Here is a tiny trained network, its code and every weight. The questions are about switching its units off for an input and a class, where a switched-off unit gives its printed mean instead of its output.

import numpy as np


def w(rows, s, z=0):
    codes = np.array(rows[::2]) - 128.0
    scale = np.full(codes.shape[1], s)
    scale[-1] = z or s
    return codes * scale


def norm(h):
    return h / np.sqrt((h * h).mean(-1, keepdims=True) + 1e-5)


def f(y):
    return y / 2 * (1 + np.tanh(0.7978845608 * (y + 0.044715 * y**3)))


def log_softmax(a):
    a = a - a.max(-1, keepdims=True)
    return a - np.log(np.exp(a).sum(-1, keepdims=True))


def net(x, mask):
    res = np.array(x, float).reshape(1, 5) / 4 @ E
    u = 0
    for l in range(3):
        y = f(norm(res) @ A[l][:, :-1].T + A[l][:, -1])
        res = res + np.where(mask[u : u + 7], y, B[l][:, -1]) @ B[l][:, :-1]
        u += 7
    return log_softmax(norm(res)[-1] @ U[:, :-1].T + U[:, -1])


A, B = {}, {}
E = w([
[242,118,139],'x0',
[140,49,254],'x1',
[128,129,129],'x2',
[135,155,157],'x3',
[125,117,113],'x4',
],0.0057)
A[0] = w([
[79,157,152,116],'0.n1',
[132,84,108,164],'0.n2',
[156,119,124,61],'0.n3',
[254,92,118,166],'0.n4',
[107,16,234,254],'0.n5',
[153,161,143,43],'0.n6',
[128,125,170,166],'0.n7',
],0.012,0.0022)
B[0] = w([
[85,104,133,140],'0.n1',
[123,194,137,137],'0.n2',
[162,122,117,126],'0.n3',
[187,164,246,203],'0.n4',
[103,20,21,254],'0.n5',
[127,131,44,126],'0.n6',
[110,139,57,146],'0.n7',
],0.014,0.009)
A[1] = w([
[136,44,178,239],'1.n1',
[149,126,174,52],'1.n2',
[249,97,87,160],'1.n3',
[103,121,117,163],'1.n4',
[75,90,111,173],'1.n5',
[84,153,140,255],'1.n6',
[71,223,206,218],'1.n7',
],0.013,0.00087)
B[1] = w([
[151,62,192,217],'1.n1',
[85,117,118,146],'1.n2',
[192,140,200,255],'1.n3',
[113,158,110,157],'1.n4',
[107,190,119,233],'1.n5',
[104,163,90,155],'1.n6',
[158,183,5,215],'1.n7',
],0.02,0.0047)
A[2] = w([
[135,157,119,136],'2.n1',
[154,96,96,133],'2.n2',
[192,145,239,107],'2.n3',
[81,115,97,29],'2.n4',
[254,124,127,248],'2.n5',
[132,90,172,126],'2.n6',
[138,213,137,188],'2.n7',
],0.019,0.0019)
B[2] = w([
[114,149,150,146],'2.n1',
[94,149,107,157],'2.n2',
[61,96,6,234],'2.n3',
[149,62,88,162],'2.n4',
[187,140,248,254],'2.n5',
[54,152,174,154],'2.n6',
[120,200,119,202],'2.n7',
],0.025,0.011)
U = w([
[76,239,22,147],'0',
[201,231,207,11],'1',
[68,28,36,243],'2',
[143,26,238,29],'3',
[92,229,11,153],'4',
[191,219,204,226],'5',
[69,24,28,93],'6',
[133,38,232,126],'7',
],0.012,0.0012)

Each question gives the input, the list of numbers given to net, and the class t.
The units are the neurons (one row each of A and B). Each row of codes is followed by its name. A weight is (code - 128) times the scale printed after its matrix; where a second scale follows, it is the last column's (A, B and U).
mask holds one flag per neuron, layer by layer. A switched-off neuron (its flag False) gives its mean, the last column of its row in B, instead of its output. The means were averaged over made-up inputs and are rounded, as every weight is.
A unit's drop is (log p(t) with every unit on - log p(t) with that unit switched off) / (log p(t) with every unit on - log p(t) with every unit switched off).
The circuit of an input: a set's keep is (log p(t) with only the set's units on - log p(t) with every unit switched off) / (log p(t) with every unit on - log p(t) with every unit switched off). Starting from the 12 units with the biggest drops (on a tie, the unit counted first), units are removed one at a time, each time the one whose removal leaves the highest keep (on an exact tie, the one counted first), for as long as the keep stays at least 0.8.
circuit, biggest first: the units of the circuit, biggest drop first
unit that matters most: the unit with the biggest drop
top k neurons: the k neurons with the biggest drops, biggest first
top k neurons in layer l: the k neurons of layer l with the biggest drops, biggest first
drop when u is switched off: that unit's drop, to one decimal
input [-3,8,6,5,4], class 6: circuit, biggest first => [0.n5]
input [6,1,-4,-7,4], class 3: top 2 neurons => [2.n5, 2.n3]
input [4,-5,2,-8,7], class 5: top 2 neurons => [2.n5, 0.n5]
input [3,3,-7,5,0], class 3: top 3 neurons => [2.n5, 2.n3, 0.n4]
input [-7,1,4,8,7], class 6: top 2 neurons => [2.n5, 1.n3]
input [3,-2,6,-7,-5], class 5: top 3 neurons => [0.n5, 1.n7, 2.n5]
input [2,-8,-6,-4,6], class 1: top 2 neurons => [2.n5, 1.n1]
input [-8,1,5,6,-4], class 6: top 3 neurons in layer 2 => [2.n5, 2.n4, 2.n7]
input [4,1,-4,3,-8], class 3: top 3 neurons => [2.n5, 2.n3, 1.n3]
input [1,-2,2,2,1], class 5: top 2 neurons => [0.n5, 2.n5]
input [-8,1,-5,3,2], class 2: top 2 neurons in layer 1 => [1.n3, 1.n7]
input [5,2,3,-5,-4], class 7: top 2 neurons => [2.n5, 2.n3]
input [5,-4,5,-2,2], class 5: top 2 neurons => [2.n5, 0.n5]
input [8,-7,4,-5,-1], class 5: circuit, biggest first => [2.n5]
input [-3,8,1,3,4], class 6: top 2 neurons => [0.n5, 2.n5]
input [1,-5,-4,2,8], class 1: top 3 neurons => [2.n5, 1.n1, 1.n5]
input [4,2,-4,2,-7], class 3: drop when 2.n5 is switched off => 0.3
input [4,-1,-6,-7,2], class 1: drop when 0.n5 is switched off => 1.9
input [7,-7,4,5,1], class 5: drop when 0.n5 is switched off => 0.5
input [1,-3,-6,-5,-5], class 1: unit that matters most => 0.n5
